Below are the code and all the weights of a small trained network. Each question names an input and a target symbol and asks about switching units off, where a switched-off unit gives its printed mean instead of its output.

import numpy as np


def w(rows, s, z=0):
    codes = np.array(rows[::2]) - 128.0
    scale = np.full(codes.shape[1], s)
    scale[-1] = z or s
    return codes * scale


def f(y):
    return np.maximum(y, 0)


def softmax(a):
    e = np.exp(a - a.max(-1, keepdims=True))
    return e / e.sum(-1, keepdims=True)


def log_softmax(a):
    a = a - a.max(-1, keepdims=True)
    return a - np.log(np.exp(a).sum(-1, keepdims=True))


def net(x, mask):
    ids = ['αβγδεζηθλμξπστφψ'.index(c) for c in x.split()]
    T = len(ids)
    res = E[ids] + P[:T]
    u = 0
    for l in range(2):
        r = res
        for j in range(3):
            rows = slice(4 * j, 4 * j + 4)
            q, k, v = (r @ M[l][rows].T for M in (Q, K, V))
            z = softmax(np.where(np.tri(T) > 0, q @ k.T / 4**0.5, -1e9)) @ v
            o = O[l][rows]
            res = res + np.where(mask[u + j], z, o[:, -1]) @ o[:, :-1]
        u += 3
        y = f(res @ A[l][:, :-1].T + A[l][:, -1])
        res = res + np.where(mask[u : u + 4], y, B[l][:, -1]) @ B[l][:, :-1]
        u += 4
    return log_softmax(res[-1] @ U[:, :-1].T + U[:, -1])


Q, K, V, O, A, B = {}, {}, {}, {}, {}, {}
E = w([
[77,117,114,177,159,130,116],'α',
[135,158,183,168,99,95,132],'β',
[125,168,129,157,118,168,140],'γ',
[122,144,133,118,94,156,87],'δ',
[131,130,109,64,117,172,108],'ε',
[107,100,149,55,90,132,90],'ζ',
[102,96,152,122,117,73,92],'η',
[76,99,101,118,135,158,78],'θ',
[139,143,86,108,124,125,66],'λ',
[155,170,113,149,111,115,81],'μ',
[63,115,135,129,125,203,120],'ξ',
[55,110,4,220,26,185,128],'π',
[132,147,87,129,166,140,121],'σ',
[98,82,86,86,199,79,149],'τ',
[161,149,139,80,123,100,136],'φ',
[99,109,171,111,122,127,156],'ψ',
],0.019)
P = w([
[156,114,138,133,134,121,152],'0',
[85,143,171,128,159,104,135],'1',
[118,185,116,69,131,93,146],'2',
[120,152,170,112,131,108,180],'3',
[181,14,131,119,156,161,174],'4',
[137,110,187,198,89,113,2],'5',
],0.02)
Q[0] = w([
[125,119,94,103,98,133,231],'0.h0',
[228,8,151,178,120,187,121],'0.h0',
[51,231,154,89,118,92,156],'0.h0',
[142,140,160,91,137,100,150],'0.h0',
[30,198,123,106,125,144,46],'0.h1',
[126,117,147,159,44,177,140],'0.h1',
[135,134,136,201,146,87,116],'0.h1',
[125,62,112,144,115,92,83],'0.h1',
[110,104,174,154,134,105,98],'0.h2',
[149,116,97,123,115,106,112],'0.h2',
[131,86,121,157,127,163,156],'0.h2',
[126,133,157,112,148,148,110],'0.h2',
],0.016)
K[0] = w([
[155,7,170,219,120,143,114],'0.h0',
[101,202,183,111,212,149,88],'0.h0',
[187,55,48,164,55,155,198],'0.h0',
[162,71,98,117,152,144,110],'0.h0',
[37,172,83,150,44,107,117],'0.h1',
[144,93,156,161,74,217,124],'0.h1',
[138,108,123,224,152,83,103],'0.h1',
[128,46,95,137,113,109,60],'0.h1',
[138,173,47,114,83,139,95],'0.h2',
[154,65,101,116,90,121,127],'0.h2',
[67,140,155,140,116,110,103],'0.h2',
[163,157,119,113,116,152,106],'0.h2',
],0.015)
V[0] = w([
[77,22,62,77,130,69,14],'0.h0',
[115,124,116,27,67,199,83],'0.h0',
[185,85,114,148,214,113,65],'0.h0',
[149,57,215,88,90,203,89],'0.h0',
[93,67,77,134,102,97,117],'0.h1',
[131,106,101,131,120,2,113],'0.h1',
[204,168,134,231,185,101,106],'0.h1',
[146,110,138,136,136,94,111],'0.h1',
[115,149,129,128,119,110,129],'0.h2',
[76,214,59,94,105,100,181],'0.h2',
[134,110,76,120,99,115,121],'0.h2',
[157,93,166,142,137,146,111],'0.h2',
],0.0084)
O[0] = w([
[84,148,153,77,77,254,183,64],'0.h0',
[170,139,159,160,174,217,121,189],'0.h0',
[43,133,109,72,127,135,105,38],'0.h0',
[133,218,142,159,191,156,108,101],'0.h0',
[149,173,108,139,96,146,169,109],'0.h1',
[158,142,203,123,95,193,129,94],'0.h1',
[102,98,109,59,83,160,82,75],'0.h1',
[103,108,153,107,117,156,123,134],'0.h1',
[138,122,119,122,124,132,119,164],'0.h2',
[140,116,90,85,160,124,102,250],'0.h2',
[113,137,135,99,126,144,155,91],'0.h2',
[118,126,157,147,101,110,150,79],'0.h2',
],0.0087,0.0025)
A[0] = w([
[83,95,146,76,215,137,54,145],'0.n0',
[177,3,194,118,157,154,136,2],'0.n1',
[44,73,165,59,173,129,70,207],'0.n2',
[112,171,9,175,73,140,98,24],'0.n3',
],0.0055,0.0052)
B[0] = w([
[165,205,143,180,95,83,186,212],'0.n0',
[82,154,74,125,128,161,36,180],'0.n1',
[154,206,82,170,74,139,167,255],'0.n2',
[197,102,254,122,127,117,131,140],'0.n3',
],0.008,0.0048)
Q[1] = w([
[176,154,120,184,109,107,177],'1.h0',
[99,49,96,133,142,172,128],'1.h0',
[136,132,140,99,135,112,183],'1.h0',
[185,182,117,144,45,125,174],'1.h0',
[140,136,86,172,165,174,101],'1.h1',
[179,98,98,90,136,142,149],'1.h1',
[206,121,134,148,115,169,106],'1.h1',
[135,176,170,13,159,83,154],'1.h1',
[139,163,176,139,95,98,104],'1.h2',
[155,8,138,147,112,178,84],'1.h2',
[96,175,204,162,74,117,85],'1.h2',
[150,48,128,132,132,173,98],'1.h2',
],0.015)
K[1] = w([
[132,66,178,170,120,141,124],'1.h0',
[67,209,158,137,115,109,142],'1.h0',
[151,101,121,132,141,102,216],'1.h0',
[133,43,148,119,77,166,132],'1.h0',
[149,127,110,180,124,169,132],'1.h1',
[167,58,122,110,119,150,130],'1.h1',
[185,106,141,157,51,149,146],'1.h1',
[154,174,157,22,183,105,133],'1.h1',
[120,120,139,56,142,140,144],'1.h2',
[105,247,137,151,118,86,138],'1.h2',
[92,129,73,41,120,124,121],'1.h2',
[130,235,137,159,96,94,157],'1.h2',
],0.015)
V[1] = w([
[145,179,100,81,119,109,134],'1.h0',
[117,140,102,91,146,139,74],'1.h0',
[169,80,119,136,121,145,149],'1.h0',
[182,158,112,83,146,122,155],'1.h0',
[162,115,194,95,172,170,74],'1.h1',
[121,124,132,157,142,82,80],'1.h1',
[134,108,78,97,125,129,102],'1.h1',
[163,109,95,179,113,120,118],'1.h1',
[122,107,158,137,114,134,98],'1.h2',
[86,129,1,183,171,162,126],'1.h2',
[135,163,123,177,41,148,21],'1.h2',
[56,101,168,197,120,119,151],'1.h2',
],0.013)
O[1] = w([
[113,132,71,152,116,121,125,137],'1.h0',
[126,126,114,160,127,130,183,65],'1.h0',
[137,61,159,148,142,132,106,118],'1.h0',
[102,124,84,161,129,135,112,98],'1.h0',
[93,161,97,157,172,125,155,39],'1.h1',
[165,109,115,99,161,81,172,186],'1.h1',
[110,148,157,159,101,100,149,65],'1.h1',
[118,156,159,87,151,94,149,253],'1.h1',
[137,107,173,170,118,146,123,64],'1.h2',
[251,169,90,50,125,158,127,93],'1.h2',
[142,157,190,161,53,108,213,224],'1.h2',
[157,160,239,104,147,121,54,117],'1.h2',
],0.012,0.0039)
A[1] = w([
[254,122,148,127,156,109,66,12],'1.n0',
[117,111,119,171,31,186,149,66],'1.n1',
[148,138,141,137,102,19,187,2],'1.n2',
[161,67,208,176,155,108,91,137],'1.n3',
],0.0083,0.0074)
B[1] = w([
[45,29,151,153,156,159,219,254],'1.n0',
[108,127,108,43,212,153,149,197],'1.n1',
[169,73,122,179,111,255,15,241],'1.n2',
[119,232,55,74,123,101,118,214],'1.n3',
],0.0091,0.01)
U = w([
[177,160,72,61,54,84,150,145],'α',
[157,180,55,148,187,186,124,77],'β',
[181,236,194,198,114,87,239,254],'γ',
[37,89,118,134,93,98,164,146],'δ',
[90,94,158,180,3,224,150,107],'ε',
[131,147,162,130,85,131,62,126],'ζ',
[64,142,179,165,163,224,107,61],'η',
[180,192,171,70,131,249,106,78],'θ',
[192,71,137,129,156,133,116,157],'λ',
[70,110,109,63,89,168,94,101],'μ',
[103,130,147,87,112,152,147,115],'ξ',
[115,121,227,17,49,108,172,169],'π',
[98,120,200,75,180,178,190,92],'σ',
[58,135,107,68,90,173,239,102],'τ',
[92,152,148,46,164,98,112,151],'φ',
[21,136,206,82,90,155,141,110],'ψ',
],0.0051,0.0084)

Each question gives the input, a string of symbols that net reads in full, and the target symbol t.
The units are the heads (4 rows each of Q, K, V and O) and the neurons (one row each of A and B). Each row of codes is followed by its name. A weight is (code - 128) times the scale printed after its matrix; where a second scale follows, it is the last column's (O, A, B and U).
mask holds one flag per unit, layer by layer, with each layer's heads first. A switched-off unit (its flag False) gives its mean, the last column of its rows in O or B, instead of its output. The means were averaged over made-up inputs and are rounded, as every weight is.
A unit's drop is (log p(t) with every unit on - log p(t) with that unit switched off) / (log p(t) with every unit on - log p(t) with every unit switched off).
The circuit of an input: a set's keep is (log p(t) with only the set's units on - log p(t) with every unit switched off) / (log p(t) with every unit on - log p(t) with every unit switched off). Starting from the 12 units with the biggest drops (on a tie, the unit counted first), units are removed one at a time, each time the one whose removal leaves the highest keep (on an exact tie, the one counted first), for as long as the keep stays at least 0.8.
circuit, biggest first: the units of the circuit, biggest drop first
top k neurons: the k neurons with the biggest drops, biggest first
k most important neurons of layer l: the k neurons of layer l with the biggest drops, biggest first
input δ δ μ δ τ ε, target ε: top 2 neurons : (1.n2; 1.n3)
input δ θ μ α, target γ: 3 most important neurons of layer 1 : (1.n2; 1.n0; 1.n1)
input η ε φ δ, target ψ: circuit, biggest first : (1.h2; 0.h0; 0.h1)
input γ ζ δ γ η, target η: 2 most important neurons of layer 0 : (0.n2; 0.n0)
input ε α ε δ σ δ, target β: circuit, biggest first : (1.h2; 0.h0; 1.h1)
input σ ζ π α, target π: circuit, biggest first : (0.h0; 1.h1)
input γ ε ψ, target λ: most important neuron of layer 1 : (1.n2)
input γ θ δ δ δ, target θ: top 2 neurons : (0.n0; 0.n2)
input ε ξ σ μ δ δ, target α: circuit, biggest first : (1.h2; 0.h0)
input δ μ δ δ π η, target π: circuit, biggest first : (0.h1; 1.h1)
input δ δ μ ψ, target γ: circuit, biggest first : (0.h0; 1.h2)
input γ δ γ, target λ: circuit, biggest first : (0.h0; 1.n2; 1.h1; 0.h1)
input δ θ δ φ, target γ: circuit, biggest first : (0.h0; 1.h2; 0.h1)
input φ δ μ, target δ: circuit, biggest first : (1.h2; 0.h1)
input δ δ α, target γ: circuit, biggest first : (0.h0; 1.h2)
input γ μ μ, target λ: circuit, biggest first : (0.h0; 1.n2; 1.h1)
input θ δ π, target π: circuit, biggest first : (1.h1; 0.h0; 1.h2)
input θ λ μ φ λ, target τ: circuit, biggest first : (0.h0; 1.h2)
input ε μ δ ψ δ, target ε: 2 most important neurons of layer 0 : (0.n0; 0.n2)
input δ ψ μ, target γ: top neuron : (1.n2)
input δ α ξ ξ λ δ, target σ: top neuron : (1.n0)
input γ φ φ, target λ: circuit, biggest first : (0.h0; 1.n2; 1.h1)
input μ φ θ, target ε: 2 most important neurons of layer 1 : (1.n2; 1.n3)
input μ ε λ μ γ, target β: 2 most important neurons of layer 0 : (0.n0; 0.n2)
input θ ζ δ δ δ, target η: 3 most important neurons of layer 0 : (0.n2; 0.n0; 0.n1)
input τ γ δ, target μ: circuit, biggest first : (0.h0; 1.h2)
input δ θ α θ, target γ: most important neuron of layer 1 : (1.n2)
input μ σ θ μ δ, target α: top 3 neurons : (0.n0; 1.n0; 0.n2)
input φ μ ψ γ ψ δ, target φ: 2 most important neurons of layer 1 : (1.n3; 1.n2)
input θ π γ γ, target π: top 2 neurons : (0.n3; 1.n2)
